Below are the code and all the weights of a small trained network. Each question names an input and a target symbol and asks about switching units off, where a switched-off unit gives its printed mean instead of its output.

import numpy as np


def w(rows, s, z=0):
    codes = np.array(rows[::2]) - 128.0
    scale = np.full(codes.shape[1], s)
    scale[-1] = z or s
    return codes * scale


def norm(h):
    return h / np.sqrt((h * h).mean(-1, keepdims=True) + 1e-5)


def f(y):
    return y / 2 * (1 + np.tanh(0.7978845608 * (y + 0.044715 * y**3)))


def softmax(a):
    e = np.exp(a - a.max(-1, keepdims=True))
    return e / e.sum(-1, keepdims=True)


def log_softmax(a):
    a = a - a.max(-1, keepdims=True)
    return a - np.log(np.exp(a).sum(-1, keepdims=True))


def net(x, mask):
    ids = ['ΞΠΣγεζητω'.index(c) for c in x.split()]
    T = len(ids)
    res = E[ids] + P[:T]
    q, k, v = (norm(res) @ M[0].T for M in (Q, K, V))
    z = softmax(np.where(np.tri(T) > 0, q @ k.T / 4**0.5, -1e9)) @ v
    res = res + np.where(mask[0], z, O[0][:, -1]) @ O[0][:, :-1]
    y = f(norm(res) @ A[0][:, :-1].T + A[0][:, -1])
    res = res + np.where(mask[1:9], y, B[0][:, -1]) @ B[0][:, :-1]
    return log_softmax(norm(res)[-1] @ U[:, :-1].T + U[:, -1])


Q, K, V, O, A, B = {}, {}, {}, {}, {}, {}
E = w([
[144,204,76],'Ξ',
[38,26,119],'Π',
[60,219,94],'Σ',
[64,230,199],'γ',
[152,45,145],'ε',
[217,120,132],'ζ',
[147,151,86],'η',
[148,253,104],'τ',
[205,197,113],'ω',
],0.004)
P = w([
[151,105,75],'0',
[134,230,169],'1',
[55,47,208],'2',
[146,103,21],'3',
[137,231,169],'4',
[43,44,219],'5',
[146,88,8],'6',
[136,231,166],'7',
[37,43,227],'8',
[138,79,5],'9',
[139,233,170],'10',
],0.0024)
Q[0] = w([
[196,102,36],'H1',
[28,78,217],'H1',
[157,109,150],'H1',
[147,163,4],'H1',
],0.0046)
K[0] = w([
[182,87,87],'H1',
[80,159,206],'H1',
[161,136,138],'H1',
[147,87,3],'H1',
],0.0055)
V[0] = w([
[138,148,130],'H1',
[174,131,79],'H1',
[155,62,2],'H1',
[162,122,150],'H1',
],0.0061)
O[0] = w([
[107,46,97,123],'H1',
[251,165,74,79],'H1',
[171,135,3,154],'H1',
[34,102,118,3],'H1',
],0.0029,0.00045)
A[0] = w([
[136,84,88,117],'N1',
[155,173,202,129],'N2',
[181,173,93,89],'N3',
[188,147,17,126],'N4',
[119,254,103,252],'N5',
[162,67,24,5],'N6',
[86,56,199,98],'N7',
[160,65,110,174],'N8',
],0.006,0.0018)
B[0] = w([
[101,187,113,135],'N1',
[17,146,15,155],'N2',
[121,59,219,150],'N3',
[28,127,253,196],'N4',
[133,25,78,254],'N5',
[71,176,134,146],'N6',
[245,198,157,197],'N7',
[18,176,25,147],'N8',
],0.0032,0.0031)
U = w([
[147,88,69,60],'Ξ',
[95,158,225,254],'Π',
[64,145,77,92],'Σ',
[79,187,140,24],'γ',
[175,193,122,188],'ε',
[184,68,135,177],'ζ',
[89,8,154,14],'η',
[151,230,45,119],'τ',
[201,124,102,181],'ω',
],0.012,0.0029)

Each question gives the input, a string of symbols that net reads in full, and the target symbol t.
The units are the heads (4 rows each of Q, K, V and O) and the neurons (one row each of A and B). Each row of codes is followed by its name. A weight is (code - 128) times the scale printed after its matrix; where a second scale follows, it is the last column's (O, A, B and U).
mask holds one flag per unit, heads first, then neurons. A switched-off unit (its flag False) gives its mean, the last column of its rows in O or B, instead of its output. The means were averaged over made-up inputs and are rounded, as every weight is.
A unit's drop is (log p(t) with every unit on - log p(t) with that unit switched off) / (log p(t) with every unit on - log p(t) with every unit switched off).
The circuit of an input: a set's keep is (log p(t) with only the set's units on - log p(t) with every unit switched off) / (log p(t) with every unit on - log p(t) with every unit switched off). Starting from all 9 units, units are removed one at a time, each time the one whose removal leaves the highest keep (on an exact tie, the one counted first), for as long as the keep stays at least 0.8.
circuit, biggest first: the units of the circuit, biggest drop first
unit that matters most: the unit with the biggest drop
k most important neurons: the k neurons with the biggest drops, biggest first
drop when u is switched off: that unit's drop, to one decimal
input ε ζ τ Π ζ τ ε, target Σ: circuit, biggest first => [N8; N6; N5]
input τ Σ τ ζ, target η: circuit, biggest first => [N7; N4]
input ω Π Π τ τ τ Π Π Π Π η, target η: circuit, biggest first => [N5; N4; N3]
input Π η Π ζ, target Σ: 3 most important neurons => [N8; N7; N6]
input Π τ Σ ε γ η Π Π ε ω, target Σ: 3 most important neurons => [N7; N4; N6]
input Π ω η γ Ξ ε γ τ Π η, target Σ: circuit, biggest first => [N4]
input ω τ η, target ε: circuit, biggest first => [N5; N7]
input Π τ ω, target τ: circuit, biggest first => [N4; N2]
input τ Σ ζ ζ ζ τ τ ζ τ Π ε, target ε: 3 most important neurons => [N5; N4; N7]
input τ τ ζ Π Π, target Π: 4 most important neurons => [N5; N7; N2; N3]
input Π τ Π η, target Σ: 4 most important neurons => [N4; N7; N6; N3]
input ζ Π η, target ε: 2 most important neurons => [N5; N4]
input γ Π τ τ ω Π Π Σ, target Σ: 3 most important neurons => [N5; N7; N4]
input γ Π ε, target Π: unit that matters most => H1
input τ τ τ τ, target η: 3 most important neurons => [N5; N4; N3]
input η Σ τ Π τ Π Π ζ, target ζ: 3 most important neurons => [N3; N7; N5]
input Ξ Π ε ζ Π η Π Π γ τ ε, target ε: drop when N7 is switched off => 0.1
input ε ζ Π Π Π ω, target τ: drop when N4 is switched off => 0.7
input Π Π γ Π Π γ τ τ η, target Π: drop when H1 is switched off => 1.5
input Π ζ Π η Ξ ζ Π τ Π ζ, target Σ: unit that matters most => N8
